Below is a small trained network, with its code and all its weights. Each question gives an input and a class and asks what happens when units are switched off, that is, made to give their printed mean instead of their output.

import numpy as np


def w(rows, s, z=0):
    codes = np.array(rows[::2]) - 128.0
    scale = np.full(codes.shape[1], s)
    scale[-1] = z or s
    return codes * scale


def norm(h):
    return h / np.sqrt((h * h).mean(-1, keepdims=True) + 1e-5)


def f(y):
    return y / 2 * (1 + np.tanh(0.7978845608 * (y + 0.044715 * y**3)))


def log_softmax(a):
    a = a - a.max(-1, keepdims=True)
    return a - np.log(np.exp(a).sum(-1, keepdims=True))


def net(x, mask):
    res = np.array(x, float).reshape(1, 3) / 4 @ E
    u = 0
    for l in range(4):
        y = f(norm(res) @ A[l][:, :-1].T + A[l][:, -1])
        res = res + np.where(mask[u : u + 6], y, B[l][:, -1]) @ B[l][:, :-1]
        u += 6
    return log_softmax(norm(res)[-1] @ U[:, :-1].T + U[:, -1])


A, B = {}, {}
E = w([
[28,103,147,56,195,135],'x0',
[160,154,65,29,80,240],'x1',
[158,38,253,74,42,134],'x2',
],0.0021)
A[0] = w([
[151,68,228,96,80,139,239],'0.n0',
[154,125,87,95,98,240,122],'0.n1',
[3,140,143,39,147,98,61],'0.n2',
[126,193,128,119,133,206,97],'0.n3',
[131,115,115,123,179,132,7],'0.n4',
[145,167,123,94,126,169,61],'0.n5',
],0.0028,0.0019)
B[0] = w([
[137,132,6,161,192,89,248],'0.n0',
[94,196,149,110,126,4,168],'0.n1',
[220,174,183,219,197,224,147],'0.n2',
[119,124,138,115,111,55,131],'0.n3',
[113,92,149,101,33,174,79],'0.n4',
[88,132,153,128,98,83,105],'0.n5',
],0.0025,0.0017)
A[1] = w([
[165,80,120,189,195,157,109],'1.n0',
[146,183,101,105,194,80,253],'1.n1',
[136,25,236,93,42,153,83],'1.n2',
[201,154,72,60,113,251,107],'1.n3',
[212,142,96,184,60,105,99],'1.n4',
[154,115,187,187,186,52,47],'1.n5',
],0.0033,0.0023)
B[1] = w([
[112,127,131,84,42,124,146],'1.n0',
[126,2,132,167,32,140,251],'1.n1',
[235,108,4,101,223,41,152],'1.n2',
[57,168,198,163,78,33,173],'1.n3',
[80,132,205,118,205,218,161],'1.n4',
[55,248,145,70,45,86,150],'1.n5',
],0.0031,0.0025)
A[2] = w([
[50,116,142,50,253,149,79],'2.n0',
[151,195,83,15,81,183,61],'2.n1',
[132,172,161,107,167,163,136],'2.n2',
[96,174,24,165,181,134,65],'2.n3',
[238,208,128,186,109,144,3],'2.n4',
[131,89,130,121,41,115,170],'2.n5',
],0.0043,0.0024)
B[2] = w([
[247,189,184,222,106,176,226],'2.n0',
[73,196,215,190,62,1,159],'2.n1',
[127,86,115,180,134,142,89],'2.n2',
[217,92,118,29,135,88,217],'2.n3',
[159,157,198,160,210,165,131],'2.n4',
[77,124,119,113,162,185,246],'2.n5',
],0.0041,0.0013)
A[3] = w([
[216,89,88,76,134,54,93],'3.n0',
[117,70,128,200,162,86,85],'3.n1',
[51,152,160,168,119,3,11],'3.n2',
[164,147,36,135,151,99,34],'3.n3',
[188,205,203,175,177,197,74],'3.n4',
[113,179,63,155,138,133,86],'3.n5',
],0.0045,0.0012)
B[3] = w([
[149,147,70,69,205,84,252],'3.n0',
[144,201,130,69,95,174,211],'3.n1',
[103,220,193,64,4,64,231],'3.n2',
[163,89,184,42,138,89,176],'3.n3',
[165,135,203,180,168,146,240],'3.n4',
[136,47,167,86,135,102,148],'3.n5',
],0.0042,0.0017)
U = w([
[63,215,170,101,2,49,158],'0',
[200,81,37,40,217,71,163],'1',
[191,150,198,240,176,207,152],'2',
[15,50,40,148,107,224,4],'3',
],0.0082,0.0028)

Each question gives the input, the list of numbers given to net, and the class t.
The units are the neurons (one row each of A and B). Each row of codes is followed by its name. A weight is (code - 128) times the scale printed after its matrix; where a second scale follows, it is the last column's (A, B and U).
mask holds one flag per neuron, layer by layer. A switched-off neuron (its flag False) gives its mean, the last column of its row in B, instead of its output. The means were averaged over made-up inputs and are rounded, as every weight is.
A unit's drop is (log p(t) with every unit on - log p(t) with that unit switched off) / (log p(t) with every unit on - log p(t) with every unit switched off).
k most important neurons: the k neurons with the biggest drops, biggest first
k most important neurons of layer l: the k neurons of layer l with the biggest drops, biggest first
drop when u is switched off: that unit's drop, to one decimal
input [3,4,-2], class 0: 3 most important neurons	1.n4; 2.n1; 0.n0
input [4,8,-1], class 0: most important neuron of layer 2	2.n1
input [-6,4,3], class 2: 2 most important neurons	1.n5; 2.n4
input [7,-2,8], class 1: 2 most important neurons	1.n2; 1.n4
input [-3,3,4], class 1: 4 most important neurons	1.n5; 1.n2; 0.n2; 2.n0
input [-4,0,4], class 1: 3 most important neurons	0.n2; 2.n0; 1.n2
input [-4,5,-5], class 0: 2 most important neurons	2.n1; 0.n0
input [0,1,2], class 3: 2 most important neurons	0.n0; 1.n2
input [-5,4,2], class 2: 4 most important neurons	1.n5; 2.n4; 1.n0; 1.n4
input [-3,1,4], class 1: 2 most important neurons	0.n2; 1.n2
input [6,-5,-4], class 2: 2 most important neurons of layer 0	0.n1; 0.n2
input [8,3,-6], class 2: 3 most important neurons	2.n0; 0.n0; 1.n2
input [-5,4,-4], class 2: 3 most important neurons	2.n4; 0.n0; 1.n5
input [7,7,-3], class 0: most important neuron	2.n1
input [6,-5,8], class 1: 2 most important neurons	1.n2; 2.n1
input [7,7,-5], class 0: 3 most important neurons	2.n1; 1.n4; 1.n3
input [-6,-5,7], class 1: 2 most important neurons of layer 1	1.n2; 1.n3
input [-4,-4,5], class 1: 2 most important neurons of layer 2	2.n1; 2.n0
input [0,-2,-1], class 3: 2 most important neurons of layer 2	2.n5; 2.n1
input [-7,7,-2], class 0: most important neuron of layer 1	1.n3
input [6,5,-2], class 2: 2 most important neurons of layer 1	1.n5; 1.n0
input [2,-3,-3], class 3: 2 most important neurons of layer 0	0.n0; 0.n1
input [-6,-4,-8], class 1: 2 most important neurons of layer 2	2.n3; 2.n0
input [-1,-3,-2], class 3: 2 most important neurons of layer 2	2.n1; 2.n5
input [3,-4,8], class 1: drop when 1.n2 is switched off	0.6
input [-6,-2,8], class 1: drop when 1.n2 is switched off	0.9
input [8,5,3], class 2: drop when 2.n0 is switched off	1.4
input [8,3,2], class 2: drop when 2.n0 is switched off	0.7
